Below are the code and all the weights of a small trained network. Each question names an input and a class and asks about switching units off, where a switched-off unit gives its printed mean instead of its output.

import numpy as np


def w(rows, s, z=0):
    codes = np.array(rows[::2]) - 128.0
    scale = np.full(codes.shape[1], s)
    scale[-1] = z or s
    return codes * scale


def f(y):
    return np.maximum(y, 0)


def log_softmax(a):
    a = a - a.max(-1, keepdims=True)
    return a - np.log(np.exp(a).sum(-1, keepdims=True))


def net(x, mask):
    res = np.array(x, float).reshape(1, 5) / 4 @ E
    y = f(res @ A[0][:, :-1].T + A[0][:, -1])
    res = res + np.where(mask, y, B[0][:, -1]) @ B[0][:, :-1]
    return log_softmax(res[-1] @ U[:, :-1].T + U[:, -1])


A, B = {}, {}
E = w([
[181,246,119,182,147,143,175],'x0',
[64,163,156,150,2,217,108],'x1',
[91,155,151,128,133,71,108],'x2',
[115,142,111,125,113,91,119],'x3',
[111,133,130,133,141,123,120],'x4',
],0.013)
A[0] = w([
[115,37,113,19,185,92,127,253],'n0',
[147,163,177,148,167,162,209,238],'n1',
[97,207,125,159,84,174,156,71],'n2',
[140,125,70,122,145,186,141,152],'n3',
[5,26,148,73,36,174,88,182],'n4',
[176,152,44,162,241,75,186,246],'n5',
[107,60,132,95,115,121,84,248],'n6',
[78,175,163,172,94,166,116,184],'n7',
],0.012,0.0055)
B[0] = w([
[127,89,58,53,41,128,11,226],'n0',
[169,147,94,94,93,62,125,191],'n1',
[99,42,97,56,53,110,34,193],'n2',
[155,129,120,52,88,129,166,158],'n3',
[34,191,110,212,75,166,180,254],'n4',
[136,170,165,66,163,60,118,243],'n5',
[78,66,61,133,67,105,179,195],'n6',
[115,72,87,85,110,122,150,198],'n7',
],0.013,0.021)
U = w([
[136,15,76,66,79,121,6,199],'0',
[84,151,97,159,91,146,246,162],'1',
[128,128,178,101,146,164,121,24],'2',
[191,159,96,202,170,102,120,42],'3',
[105,156,168,141,169,197,103,54],'4',
[177,135,219,170,128,139,132,42],'5',
[200,228,149,69,180,49,145,254],'6',
],0.011,0.0031)

Each question gives the input, the list of numbers given to net, and the class t.
The units are the neurons (one row each of A and B). Each row of codes is followed by its name. A weight is (code - 128) times the scale printed after its matrix; where a second scale follows, it is the last column's (A, B and U).
mask holds one flag per neuron, in row order. A switched-off neuron (its flag False) gives its mean, the last column of its row in B, instead of its output. The means were averaged over made-up inputs and are rounded, as every weight is.
A unit's drop is (log p(t) with every unit on - log p(t) with that unit switched off) / (log p(t) with every unit on - log p(t) with every unit switched off).
The circuit of an input: a set's keep is (log p(t) with only the set's units on - log p(t) with every unit switched off) / (log p(t) with every unit on - log p(t) with every unit switched off). Starting from all 8 units, units are removed one at a time, each time the one whose removal leaves the highest keep (on an exact tie, the one counted first), for as long as the keep stays at least 0.8.
units of the circuit, in order: the units of the circuit, biggest drop first
top k neurons: the k neurons with the biggest drops, biggest first
drop of u: that unit's drop, to one decimal
input [-7,3,4,8,-1], class 1: units of the circuit, in order	(n4)
input [-4,1,0,4,-5], class 1: units of the circuit, in order	(n4 n2)
input [1,-5,-3,3,5], class 6: top 2 neurons	(n5 n2)
input [1,0,-8,-5,8], class 6: units of the circuit, in order	(n0 n4 n2)
input [1,-5,-4,4,7], class 6: top 2 neurons	(n5 n2)
input [-8,7,0,-7,1], class 1: drop of n1	0.0
input [-8,4,6,-1,-2], class 1: drop of n4	0.8
input [1,-1,-6,5,1], class 6: drop of n0	0.2
input [-3,8,-7,0,-8], class 1: drop of n4	0.7
input [0,1,4,5,-5], class 1: top 2 neurons	(n0 n2)
